Here is a tiny trained network, its code and every weight. The questions are about switching its units off for an input and a class, where a switched-off unit gives its printed mean instead of its output.

import numpy as np


def w(rows, s, z=0):
    codes = np.array(rows[::2]) - 128.0
    scale = np.full(codes.shape[1], s)
    scale[-1] = z or s
    return codes * scale


def f(y):
    return np.maximum(y, 0)


def log_softmax(a):
    a = a - a.max(-1, keepdims=True)
    return a - np.log(np.exp(a).sum(-1, keepdims=True))


def net(x, mask):
    res = np.array(x, float).reshape(1, 6) / 4 @ E
    y = f(res @ A[0][:, :-1].T + A[0][:, -1])
    res = res + np.where(mask, y, B[0][:, -1]) @ B[0][:, :-1]
    return log_softmax(res[-1] @ U[:, :-1].T + U[:, -1])


A, B = {}, {}
E = w([
[30,167,217],'x0',
[90,22,156],'x1',
[128,128,127],'x2',
[129,130,128],'x3',
[75,144,1],'x4',
[128,128,131],'x5',
],0.006)
A[0] = w([
[64,130,60,30],'n1',
[102,122,110,98],'n2',
[151,246,126,25],'n3',
[66,151,154,55],'n4',
[120,184,138,143],'n5',
[140,180,120,66],'n6',
[57,158,156,56],'n7',
[207,136,186,73],'n8',
[64,163,163,56],'n9',
[83,38,121,72],'n10',
[101,110,107,127],'n11',
[131,152,167,46],'n12',
[201,101,106,55],'n13',
[164,117,166,70],'n14',
[206,95,98,43],'n15',
[182,119,205,18],'n16',
[104,118,85,83],'n17',
[143,127,132,254],'n18',
[94,132,165,125],'n19',
[110,138,138,80],'n20',
[181,92,103,24],'n21',
[155,76,107,43],'n22',
[56,167,161,32],'n23',
[120,144,138,178],'n24',
[156,215,127,64],'n25',
[79,159,93,108],'n26',
[103,142,142,62],'n27',
[173,192,100,101],'n28',
[70,136,50,37],'n29',
[166,108,126,114],'n30',
[189,113,114,72],'n31',
[82,17,132,19],'n32',
],0.011,0.0068)
B[0] = w([
[117,215,207,148],'n1',
[135,135,146,135],'n2',
[217,72,170,158],'n3',
[176,162,76,147],'n4',
[120,75,116,168],'n5',
[156,98,156,137],'n6',
[183,164,73,153],'n7',
[94,181,212,162],'n8',
[184,175,80,154],'n9',
[186,56,150,163],'n10',
[96,135,146,150],'n11',
[127,155,161,133],'n12',
[175,175,74,148],'n13',
[133,182,175,139],'n14',
[186,184,72,150],'n15',
[142,226,227,149],'n16',
[124,183,148,142],'n17',
[4,88,80,254],'n18',
[146,127,72,165],'n19',
[133,144,109,129],'n20',
[182,175,76,135],'n21',
[184,152,125,136],'n22',
[193,176,74,150],'n23',
[102,120,103,179],'n24',
[182,87,143,155],'n25',
[87,151,181,157],'n26',
[145,147,92,129],'n27',
[149,54,147,165],'n28',
[141,215,213,153],'n29',
[127,144,92,146],'n30',
[145,168,82,144],'n31',
[202,52,190,155],'n32',
],0.032,0.0068)
U = w([
[155,236,3,66],'0',
[71,154,97,255],'1',
[72,241,210,39],'2',
[178,55,161,59],'3',
[59,163,77,177],'4',
[51,158,77,162],'5',
],0.0053,0.009)

Each question gives the input, the list of numbers given to net, and the class t.
The units are the neurons (one row each of A and B). Each row of codes is followed by its name. A weight is (code - 128) times the scale printed after its matrix; where a second scale follows, it is the last column's (A, B and U).
mask holds one flag per neuron, in row order. A switched-off neuron (its flag False) gives its mean, the last column of its row in B, instead of its output. The means were averaged over made-up inputs and are rounded, as every weight is.
A unit's drop is (log p(t) with every unit on - log p(t) with that unit switched off) / (log p(t) with every unit on - log p(t) with every unit switched off).
The circuit of an input: a set's keep is (log p(t) with only the set's units on - log p(t) with every unit switched off) / (log p(t) with every unit on - log p(t) with every unit switched off). Starting from the 12 units with the biggest drops (on a tie, the unit counted first), units are removed one at a time, each time the one whose removal leaves the highest keep (on an exact tie, the one counted first), for as long as the keep stays at least 0.8.
units of the circuit, in order: the units of the circuit, biggest drop first
unit that matters most: the unit with the biggest drop
k most important neurons: the k neurons with the biggest drops, biggest first
drop of u: that unit's drop, to one decimal
input [2,8,0,5,7,5], class 3: 2 most important neurons -> n10; n32
input [-8,-1,-4,-4,2,0], class 0: units of the circuit, in order -> n15; n13
input [-2,-7,1,-1,-3,7], class 3: unit that matters most -> n3
input [2,-1,1,6,-7,-6], class 2: 3 most important neurons -> n16; n8; n14
input [-6,-2,5,2,7,7], class 2: units of the circuit, in order -> n29; n1
input [-1,-7,-1,-3,3,3], class 3: units of the circuit, in order -> n3; n28
input [0,7,6,0,2,6], class 3: units of the circuit, in order -> n32; n10
input [-6,-1,3,0,1,-6], class 0: 3 most important neurons -> n15; n13; n31
input [-7,-8,0,3,4,-8], class 3: 2 most important neurons -> n28; n3
input [-2,-8,5,3,8,6], class 2: 3 most important neurons -> n29; n1; n26
input [-2,-5,-3,-3,2,-5], class 3: 3 most important neurons -> n28; n3; n25
input [1,8,3,-6,6,6], class 3: 2 most important neurons -> n32; n10
input [-7,5,-4,1,-4,5], class 0: 2 most important neurons -> n15; n13
input [-7,2,3,7,-8,7], class 2: 2 most important neurons -> n8; n16
input [-5,-7,2,3,-8,-3], class 2: units of the circuit, in order -> n8
input [-2,1,1,0,7,-7], class 2: 2 most important neurons -> n29; n1
input [1,6,4,3,-3,4], class 3: 2 most important neurons -> n32; n10
input [0,0,6,-2,8,8], class 2: drop of n16 -> 0.0
input [-1,2,7,-3,8,0], class 2: drop of n1 -> 0.1
input [-7,-2,-4,-1,-8,-7], class 2: unit that matters most -> n8
input [4,6,-3,-1,8,2], class 2: drop of n1 -> 0.2
